Each row is followed by its class.
9,-6,-2,-22,23,27,57,10,4,3,-36,-25,-9,-19,73,17,-14,20,21,-37,-5,-17,9,-13,-14,7,-23,13,26,-38,30,-35,3,13,-52,51,23,21,33,25,-9,-24
Riv
-11,19,1,-20,53,41,33,-56,37,-10,-11,-45,13,59,61,-2,7,93,-38,29,-35,-41,-2,39,15,1,-7,14,-11,-61,-26,-52,-16,-30,-23,7,50,-22,9,-35,-49,26
komuk
36,-7,33,-9,39,28,36,46,5,36,-66,-33,-15,-28,42,14,-34,24,9,-24,12,-22,-9,-8,-8,-13,-22,31,8,-25,19,-45,44,15,-36,34,29,19,-5,11,-12,-26
tivu
19,3,13,-18,4,29,73,23,10,32,-38,-44,9,-6,55,7,-66,22,0,2,4,-13,-2,-25,-14,-58,-2,15,-5,-1,8,-45,44,-17,-33,12,9,6,35,54,-36,-27
robul
-31,-34,51,-26,62,10,56,-21,43,39,-46,-16,-7,39,11,-15,-18,56,-32,12,5,-31,31,22,-8,-34,3,6,-5,-20,-28,-52,5,-56,-24,-15,54,-56,6,-44,-34,12
sakuv
10,1,-17,-6,30,29,41,-15,41,0,-5,-20,6,14,56,-36,1,78,-19,47,-33,-13,18,41,-6,0,-20,-17,-12,-55,-12,-38,1,-37,2,13,22,-22,32,-14,-32,25
komuk
2,-12,33,-24,10,15,51,22,-17,50,-87,-22,-14,-53,63,-23,-30,25,17,8,30,-39,23,23,20,12,-7,51,-2,-26,20,-45,27,-6,-36,20,47,8,3,4,-24,-14
tivu
11,18,55,-25,43,31,27,12,-13,46,-42,1,-3,-3,30,9,-59,-19,-10,-21,20,-43,15,-22,-9,-21,-15,21,-20,-12,-4,-5,43,14,-25,13,-12,-28,1,-22,-22,-30
komuk
10,-25,41,-9,58,19,40,-37,38,14,-25,-41,-2,53,18,10,-14,58,-41,6,-11,-9,36,21,-4,-49,-11,-21,-15,-45,-37,-51,-37,-69,-17,-20,47,-53,24,-46,-45,24
likul
21,8,10,-31,72,20,33,-22,74,5,-23,-67,-12,3,69,4,18,93,-25,48,-30,-34,7,33,-9,-19,18,-21,-12,-66,-48,-67,7,-40,3,19,40,-34,2,1,-66,16
sakuv
49,1,41,-24,36,26,35,35,7,37,-77,-54,-17,-16,53,10,-17,19,-18,-15,-10,-23,-14,9,-9,-23,-4,23,-1,-37,4,-47,29,0,-25,30,46,6,18,5,-19,-27
tivu
16,2,6,-26,39,43,57,-33,53,-3,-17,-38,-3,23,58,-3,-18,112,-23,24,-57,-28,28,14,-3,-4,0,33,-31,-43,-18,-67,-28,-42,-27,40,81,-19,38,42,-35,19
Fef
10,-2,-4,-24,49,14,32,4,76,18,-31,-29,-10,37,26,-17,17,91,-21,26,-24,-37,22,44,-2,4,6,-17,7,-65,-14,-56,-9,-38,-4,25,48,-26,21,-56,-36,17
sakuv
18,16,32,-13,22,5,70,25,11,62,-72,-34,-3,-12,68,11,-59,29,-7,19,3,-47,-11,-4,-7,-32,6,30,-17,-13,5,-46,61,-11,-18,5,10,-3,22,-2,-42,-31
robul
5,-9,28,-36,65,41,33,-22,75,26,-30,-30,-1,54,47,-12,-6,77,-36,19,-39,-32,10,30,-8,-25,16,-7,-21,-43,-14,-55,-19,-67,-30,26,51,-31,41,4,-44,23
sakuv
19,11,49,-46,14,23,34,-4,-18,21,-43,-16,2,12,63,23,-57,65,-17,-9,-38,-41,-3,-13,-13,-6,-23,-1,-7,3,23,-51,-24,-19,-14,21,58,8,40,27,-18,-5
Fef
19,-42,21,-18,48,-5,47,-11,42,-1,-24,-18,5,18,34,1,1,60,-14,31,-34,-14,29,31,-5,-6,-1,-22,-15,-44,-23,-48,-38,-46,3,21,12,-43,19,-85,-52,23
Riv
-3,17,38,-30,26,23,34,12,-18,33,-17,-46,-28,-25,65,26,-53,46,6,-7,-11,-14,5,-1,-2,-21,-20,28,2,-4,-31,-48,35,-29,-24,4,66,-13,13,68,-17,-18
likul
16,6,26,-22,41,18,47,37,-11,43,-53,-31,-26,12,27,26,-58,20,-1,-21,5,-10,4,-8,-11,-13,-16,22,33,-2,-3,-52,36,-11,-35,13,54,-21,21,-1,-12,-29
likul
6,24,-13,-29,18,30,23,-27,50,-34,23,-30,5,57,51,-26,19,108,-9,55,-47,-29,-9,44,-1,-23,18,-15,-27,-34,-19,-39,-1,-70,2,5,38,-25,23,24,-57,33
dil
38,-18,28,-18,27,23,63,41,3,25,-67,-44,-3,-33,46,-4,-67,31,-7,13,16,-31,6,-2,-11,-21,-21,38,-10,-12,24,-53,48,-16,-29,29,30,-3,5,21,-21,-25
tivu
10,12,-3,-40,48,38,24,-48,53,-30,-8,-52,7,34,40,7,15,63,-43,27,-34,-20,-12,37,-23,-21,-8,-24,7,-65,-15,-66,-16,-38,-34,2,57,-12,17,-29,-59,14
guf
21,20,-11,3,22,40,32,-17,51,16,-33,-55,4,10,57,-7,2,99,-22,35,-37,-35,3,45,2,-8,-21,2,-6,-60,-12,-64,-12,-40,-14,13,57,-8,10,6,-34,18
komuk
2,12,11,-5,42,0,66,-2,60,40,-29,-26,1,17,48,-14,9,62,-22,14,-6,-23,7,43,-17,-3,17,18,7,-44,-13,-51,16,-28,-24,-20,35,-51,-10,-79,-81,0
nuro
33,9,5,-14,46,33,33,2,68,24,-10,-12,2,36,41,-7,-15,114,-21,48,-38,-15,-13,39,-10,-18,1,3,-17,-34,-12,-60,19,-65,-3,18,55,-26,22,17,-57,26
zadi
25,-20,64,-41,26,7,30,39,4,52,-90,5,-23,0,5,2,-21,-8,4,-20,26,-39,33,9,-15,-37,-21,4,4,-23,-4,-26,49,16,-45,36,9,-20,17,-61,5,-42
zadi
47,34,3,-53,11,25,38,-9,14,16,-49,-74,-13,-38,33,39,15,24,-12,1,3,-46,-18,-2,-28,-18,-25,-4,27,-60,7,-69,35,23,-23,15,61,18,22,15,-28,-31
guf
23,-3,49,-48,22,21,64,9,-28,18,-32,-8,-20,-14,29,12,-34,-25,-5,-16,1,-23,33,-22,-3,-25,-7,5,13,-29,-28,-32,29,7,-26,35,40,-19,42,2,-12,-42
nuro
1,-5,1,-25,17,27,40,-14,36,-12,-18,-32,-1,34,24,-9,13,83,-13,38,-45,-29,6,27,-12,-38,-24,-7,0,-23,1,-73,-7,-61,-19,14,71,-29,41,-12,-30,16
dil
0,-32,38,-40,26,-3,56,6,8,66,-101,-49,-14,-30,51,0,-24,24,12,-14,30,-44,24,-2,-22,-28,-20,-6,11,-14,11,-61,30,11,-45,20,13,-12,14,-25,2,-20
sakuv
35,-19,17,-7,16,7,65,46,12,35,-51,-14,7,-45,63,15,-12,-21,14,-34,17,-50,-8,-12,-41,9,-29,37,28,-18,59,-48,33,50,-46,21,-7,10,13,-66,-50,-40
Riv
-22,15,57,-37,31,2,70,10,-7,43,-56,-24,-4,33,56,24,-57,40,-18,-32,8,-34,9,4,-8,3,-6,46,17,-1,6,-32,14,-13,-50,8,48,-11,31,-29,-37,-30
nuro
-23,30,-11,-7,24,31,46,-41,52,-18,-19,-59,13,76,51,6,44,71,-57,23,-28,-19,-37,33,7,-25,18,-6,27,-43,20,-41,-12,-52,-35,-20,66,-7,20,4,-52,3
robul
30,-13,31,-40,10,21,65,22,-19,28,-62,-51,-17,-14,44,13,-47,9,20,-2,20,-21,9,-16,-11,-48,-32,5,6,8,13,-45,35,-17,-50,21,43,-12,37,25,-28,-37
likul
6,-21,15,-21,48,3,34,-11,64,16,-21,-32,-2,42,45,-6,12,78,-35,28,-51,-30,22,23,-25,-15,-24,6,-16,-40,-9,-65,-22,-37,-10,-10,60,-32,25,-85,-47,18
Fef
36,8,14,-24,17,31,54,45,-10,26,-58,-50,-17,-2,66,-5,-51,12,11,-21,-3,-31,11,-20,-22,-19,-24,25,12,-8,36,-61,32,1,-47,42,55,7,55,11,-22,-25
dil
15,-12,51,-19,29,41,33,14,-7,19,-36,-50,-10,-34,74,33,-81,34,5,-9,-7,-20,37,-12,0,-14,-17,11,2,-12,-27,-62,-21,-45,-36,28,52,-1,11,81,-20,-8
Riv
23,-2,14,-3,55,28,22,-22,69,25,-32,-31,-8,21,35,12,-15,94,-29,26,-50,-15,8,40,-9,-16,-19,-7,-11,-20,-35,-72,-26,-64,-13,-3,64,-24,5,-26,-57,26
Fef
-15,8,-22,-20,28,26,43,-29,53,-15,6,-62,-2,58,51,-2,-6,108,-24,35,-38,-3,22,32,8,-14,-4,9,-7,-43,-35,-48,-19,-70,-18,8,55,-24,42,25,-28,13
likul
37,45,-7,-14,56,20,26,45,20,-12,-64,-27,-33,53,9,40,-24,33,3,-36,-18,-26,-16,-25,-36,6,7,27,21,-14,21,-18,43,41,-47,87,7,-9,37,3,22,-40
dil
34,5,58,-50,15,42,61,-7,-54,16,-38,-12,-6,-10,-8,11,-52,12,-19,1,3,-31,-9,-19,-14,-47,-43,5,-4,16,13,-39,35,-13,-14,16,74,-22,33,58,-1,-10
komuk
-11,10,-8,7,33,28,44,-34,32,-4,5,-17,1,43,63,1,-26,91,-13,36,-27,-45,-10,36,9,-3,0,19,-10,-49,-28,-55,12,-50,-18,-12,48,-26,2,-4,-36,8
likul
33,-13,31,-26,29,27,32,24,-12,24,-66,-34,-39,-3,0,16,-39,29,10,-35,16,-3,21,9,6,-15,-11,10,14,-30,-28,-31,9,-9,-41,44,54,-21,27,23,19,-9
tivu
30,-15,52,-10,64,20,49,26,17,39,-20,-30,-23,0,16,43,-80,18,-9,-46,6,-6,39,-23,-20,-38,-11,19,-11,-21,-44,-33,29,-11,-30,28,-1,-68,14,-14,-20,-28
likul
33,-21,43,-36,36,16,46,29,-3,13,-47,-5,-10,-24,25,27,-41,-20,11,-24,16,-28,29,-12,-16,-8,-7,3,11,-31,-4,-25,24,20,-33,44,-2,-20,15,-6,7,-30
Riv
20,-5,29,-36,36,12,44,30,30,44,-93,-39,-25,-15,72,5,-47,46,-5,-22,-14,-29,38,13,-30,-13,-27,16,6,-24,15,-52,15,-10,-52,34,36,9,17,11,-1,-24
Fef
16,-6,26,-37,44,26,51,18,-26,22,-44,0,-27,41,21,16,-81,62,3,-52,-1,-9,-5,-1,-9,-5,7,25,10,-19,-12,-29,22,-11,-37,44,25,-30,26,37,16,1
tivu
-16,5,-16,-17,0,12,49,-23,48,5,-24,-67,13,9,79,-5,14,74,-17,32,-22,-16,7,30,-5,-39,-7,-6,2,-58,3,-62,-15,-44,-29,-15,49,-2,40,9,-39,13
robul
15,8,1,-38,20,28,40,-62,30,-6,-31,-40,3,3,37,-15,-13,87,-26,50,-36,-39,8,48,-14,-28,-8,-25,-31,-66,-40,-76,-15,-50,-10,2,59,-11,27,-5,-34,26
guf
6,16,34,-19,46,10,38,42,2,48,-70,28,-24,7,27,8,-41,4,-6,-30,-5,-30,-4,-5,-23,22,7,52,24,9,24,-26,49,27,-34,18,30,-2,-11,-18,-8,-37
Fef
16,-19,-17,10,2,14,55,-11,75,-5,6,-94,22,-11,49,-11,38,67,-32,49,-10,-10,28,24,6,-38,-14,-26,-3,-63,-12,-65,-3,-31,0,-13,23,-24,16,-41,-55,7
robul
14,-15,39,-29,67,12,35,-6,40,-7,-28,-52,-6,36,28,10,-1,19,-46,15,-25,-15,19,10,-37,-57,9,17,-11,-32,-10,-62,0,-49,-31,-6,60,-71,12,-29,-48,11
dil
5,-18,34,-16,30,10,76,17,-4,7,-41,-41,-7,17,-3,26,-40,15,-24,-54,34,-21,6,12,-24,-11,-46,40,37,-6,15,-22,43,33,-61,18,28,-43,10,-58,-1,-30
komuk
31,-19,-4,-15,47,37,40,-5,60,-10,-20,-49,0,43,28,-20,5,84,-25,5,-31,2,13,38,-3,-25,-3,7,-17,-60,-15,-49,-31,-47,-29,28,52,-27,36,-35,-50,28
tivu
13,-19,34,-7,25,17,65,5,-8,19,-43,-58,-1,-23,57,25,-20,22,-25,-6,24,-43,-5,-11,-2,8,-30,47,15,-19,17,-48,32,14,-28,10,33,-13,24,-22,-36,-32
tivu
17,-15,44,-34,25,27,61,25,-10,46,-63,-30,-19,6,46,12,-70,31,13,-18,-1,-27,25,-7,-6,-39,-24,33,-5,-16,-7,-55,29,-21,-49,30,55,-1,43,30,2,-25
likul
19,-2,22,-43,33,23,74,42,0,26,-57,-56,-8,-3,50,16,-55,57,4,4,-6,6,-8,5,-13,7,-17,26,31,25,37,-60,9,-38,-41,39,88,-11,43,34,-36,-9
Riv
34,28,9,-59,23,14,64,31,-11,23,-71,-48,-20,-3,71,2,-36,8,-6,13,-12,-28,-20,7,-37,-17,-26,-5,30,-8,17,-57,56,2,-44,28,56,6,53,-6,-21,-43
nuro
2,-20,38,-34,43,20,48,10,66,48,-77,-33,8,-8,50,-33,-4,41,-19,35,-5,-19,17,49,-35,-30,-10,7,-8,-45,19,-71,12,-44,-53,-10,56,-10,20,-55,-58,2
guf
-32,-18,17,-12,38,-3,48,-27,53,21,-38,-14,6,40,10,4,11,63,-47,9,-15,-24,6,41,-18,-8,-27,33,20,-5,9,-57,-2,-39,-26,-44,69,-25,-12,-68,-35,10
Fef
8,12,15,-21,56,6,68,-16,39,24,-31,-36,9,25,76,-15,7,66,-47,40,-32,-33,-2,26,-25,3,11,4,3,-46,8,-72,5,-32,-9,-10,52,-43,15,-71,-78,5
nuro
23,6,34,-50,32,32,53,9,-6,49,-65,-14,-7,0,70,7,-35,7,-1,10,-18,-55,-45,-12,-16,-12,-16,11,3,0,23,-58,52,12,-30,38,54,21,75,8,-20,-33
sakuv
22,-21,-14,-6,6,28,41,-9,66,-22,2,-80,22,11,48,-25,26,73,-26,57,-40,-10,13,33,-9,-55,-45,-22,-20,-48,-14,-56,-10,-49,-7,-1,37,-11,16,-32,-54,6
komuk
10,-22,49,-43,27,15,51,0,-11,32,-37,12,1,13,33,3,-39,-15,-10,-20,-1,-36,20,-34,-13,-28,-17,12,-10,-14,9,-29,30,17,-19,5,18,-6,21,-31,-3,-29
Fef
-7,1,25,-35,44,-7,57,27,11,25,-81,-42,-22,-5,68,-7,-8,0,-17,-17,1,-8,19,12,-36,-6,-17,5,30,-4,31,-29,36,-1,-64,28,12,-11,11,-45,-24,-42
nuro
14,-22,13,4,50,23,37,-11,54,1,-21,-30,-7,-10,33,-9,-2,30,-36,35,-16,-28,33,30,-14,5,0,13,0,-67,-26,-66,7,-25,-22,7,38,-23,-4,-47,-46,0
guf
30,-11,34,-18,52,24,54,8,49,30,-44,-39,8,79,9,-1,-11,83,-28,11,-10,-13,16,22,-15,-21,-6,11,-3,-29,-7,-39,-24,-33,-21,10,46,-39,51,-52,-56,27
komuk
-22,-30,50,-18,53,10,40,-31,55,53,-45,12,5,35,54,-19,2,64,-23,12,-29,-46,40,30,9,-12,0,24,-28,-42,-16,-50,-11,-45,-19,-16,30,-20,-12,-79,-52,13
Fef
2,1,32,-35,33,19,34,17,4,39,-31,11,-29,6,47,-5,-62,43,26,-30,-13,-26,41,-16,-7,-10,5,37,-23,-20,-30,-25,25,-3,-29,28,24,-5,-2,36,0,-10
Fef
37,7,27,-44,34,0,77,49,-3,22,-44,-18,-20,27,58,-9,-36,49,14,-3,-18,-36,-20,5,-19,-10,17,29,-3,-9,19,-36,83,9,-16,52,14,-28,28,-24,-33,-29
dil
10,-35,82,-49,49,-9,87,34,-7,44,-71,-38,-16,5,26,15,-28,-4,-30,-14,6,-17,20,-4,-27,-29,-31,29,22,15,22,-50,34,-13,-49,17,65,-37,36,-73,-41,-37
nuro
-1,8,8,-9,33,10,36,-28,34,-7,-45,-10,-6,51,24,-6,21,81,-14,25,-39,-44,3,29,-4,-21,5,2,-14,-30,-9,-45,-1,-41,-10,20,24,-17,12,-31,-32,10
dil
7,-13,38,-22,61,20,47,-18,43,7,4,-20,-8,29,40,5,-43,81,-24,13,-34,8,33,31,-3,-22,8,-9,-16,-28,-43,-42,-28,-85,-24,17,48,-57,17,9,-61,29
nuro
25,37,-9,-56,29,31,31,5,-25,-5,-14,-54,-36,-1,58,19,-73,45,-3,-2,-16,-11,-20,7,-17,6,-4,4,24,-27,-22,-57,45,-19,-28,28,75,6,17,80,-7,-8
guf
-2,-24,-8,-25,32,28,71,-33,50,0,-27,-71,2,6,39,-6,-16,81,-33,37,-19,-14,33,30,-19,-3,-36,-1,10,-50,-22,-86,-11,-38,-37,19,62,-29,66,-47,-41,5
guf
27,0,34,-29,29,23,33,7,9,28,-41,-45,-25,-18,53,38,-54,37,7,-25,-10,-13,41,-26,-2,-11,-9,12,-5,-24,-35,-36,-1,-1,-26,41,34,-7,23,55,0,-21
Fef
9,11,-12,-20,22,36,37,-40,45,-28,-9,-65,7,-6,84,15,48,83,-29,59,-47,-50,-4,40,4,11,-14,-7,19,-69,-9,-82,-35,-47,-10,7,80,-2,19,12,-57,9
Riv
-6,2,33,-5,40,13,63,31,6,35,-60,-35,4,17,67,7,-25,31,-29,-38,19,-44,10,4,-19,28,-28,53,37,-25,64,-32,26,29,-53,17,21,-9,9,-58,-31,-26
komuk
18,-44,44,-26,50,1,46,-5,52,19,-13,-16,0,30,41,-7,15,62,-34,23,-45,-27,20,29,-13,-5,-21,18,-14,-22,1,-60,-17,-33,-9,-3,59,-32,26,-99,-71,23
Fef
20,-5,40,-23,60,22,40,26,17,29,-44,-55,-27,25,48,10,-23,58,-27,-21,-4,2,8,17,11,18,7,27,6,-31,-9,-23,11,-26,-26,40,48,-27,33,-1,-23,-4
tivu
47,-12,23,-30,28,15,75,30,-2,34,-59,-33,-18,-39,60,11,-32,-2,0,0,-14,-36,-10,3,-14,-20,-35,16,-2,-31,31,-51,65,9,-38,52,41,-19,47,-31,-11,-51
likul
31,19,26,-46,4,25,88,13,-36,13,-30,-9,-7,-26,46,2,-76,45,6,34,-17,-32,-26,3,-10,-24,-24,6,10,19,-8,-65,58,-27,-9,22,71,-4,34,45,-42,-30
nuro
